[[118 116 118 111 115 122 127 128 136]
 [122 118 117 125 119 129 152 140 138]]
:
[[122 118 117 125 119 129 152 140 138]
 [118 116 118 111 115 122 127 128 136]]

[[ 98 104 104]
 [131  99 156]
 [129 139 112]
 [105 153 134]
 [157 107 127]
 [155 157 124]
 [145 125 148]]
:
[[ 98 104 104]
 [129 139 112]
 [155 157 124]
 [157 107 127]
 [105 153 134]
 [145 125 148]
 [131  99 156]]

[[125 124  99 100]
 [118 149 125 118]
 [142 112 131 149]
 [114 151 118 107]]
:
[[125 124  99 100]
 [114 151 118 107]
 [118 149 125 118]
 [142 112 131 149]]

[[149 134 108 145 144 150 136 151 120 140 108 110]
 [116 126 112 120 145 105 117 133 106 109 147 135]
 [130 116 122 145 104 146 148 122 125 108 151 102]
 [133 139 120 118 127 129 108 119 105 149 150 104]
 [131 144 126 150 148 114 112 105 152 131 120 108]]
:
[[149 134 108 145 144 150 136 151 120 140 108 110]
 [116 126 112 120 145 105 117 133 106 109 147 135]
 [133 139 120 118 127 129 108 119 105 149 150 104]
 [130 116 122 145 104 146 148 122 125 108 151 102]
 [131 144 126 150 148 114 112 105 152 131 120 108]]

[[145 116 147 109 152 138 116 121 123 137 121 107 117 134]
 [105 122 100 123 122 143 120 125 120 112 135 125 122 119]]
:
[[105 122 100 123 122 143 120 125 120 112 135 125 122 119]
 [145 116 147 109 152 138 116 121 123 137 121 107 117 134]]

[[125 115 107 134 118 157 110 131 135 133 100]
 [132 145 134 127 119 117 142 102 137 137 109]
 [117 145 130 135 125 135 135 133 110 116 123]]
:
[[125 115 107 134 118 157 110 131 135 133 100]
 [117 145 130 135 125 135 135 133 110 116 123]
 [132 145 134 127 119 117 142 102 137 137 109]]
---
[[134 119 129 131]
 [136 132 127 129]
 [151 124 116 120]]
:
[[134 119]
 [136 132]
 [151 124]]

[[135 154 123]
 [121 132 105]
 [141 113 117]
 [128 122 125]]
:
[[135 154]
 [121 132]
 [141 113]]

[[122 119 131 131]
 [122 138 133 104]
 [125 132 130 116]
 [101 129 104 106]
 [140 125 131 134]]
:
[[122 119]
 [122 138]
 [125 132]]

[[133 110 131 135 135]
 [139 117 126 137 150]
 [128 107 128 129 133]
 [144 111 142 150 130]]
:
[[133 110]
 [139 117]
 [128 107]]

[[146 124]
 [105 153]
 [129 119]
 [138  99]
 [108 138]]
:
[[146 124]
 [105 153]
 [129 119]]

[[105 113 105]
 [131 110 114]
 [111 114 107]]
:
[[105 113]
 [131 110]
 [111 114]]

[[156 129 121 127]
 [125 115 133 146]
 [126 148 115 131]
 [111 156 110 131]
 [120 136 141 108]]
:
[[156 129]
 [125 115]
 [126 148]]

[[149 143 121]
 [129 107 117]
 [105 115 146]
 [123 131 149]]
:
[[149 143]
 [129 107]
 [105 115]]
---
[[130 156 115 116]
 [118 131  99 131]
 [150 127 115 113]]
:
[[130 156]
 [118 131]]

[[127 128 129 131 132]
 [130 128 124 124 124]
 [150 148 133 132 129]
 [139 130 105 106 109]
 [129 135 148 148 153]]
:
[[127 128]
 [130 128]]

[[113 137 120]
 [151 123 139]
 [108 131 122]
 [142 117 133]]
:
[[113 137]
 [151 123]]

[[128 132 121 125]
 [124 131 143 137]
 [130 127 120 130]
 [136 128 126 151]]
:
[[128 132]
 [124 131]]

[[117  98 111]
 [153 130 138]
 [123 101 113]]
:
[[117  98]
 [153 130]]

[[114 130 112]
 [151 120 145]
 [151 130 135]
 [114 128 112]]
:
[[114 130]
 [151 120]]

[[130 130 133 126]
 [113 150 118 137]
 [142 121 136 136]]
:
[[130 130]
 [113 150]]

[[119 126 126 121 118]
 [121 138 125 151 124]
 [131 123 131 102 130]]
:
[[119 126]
 [121 138]]
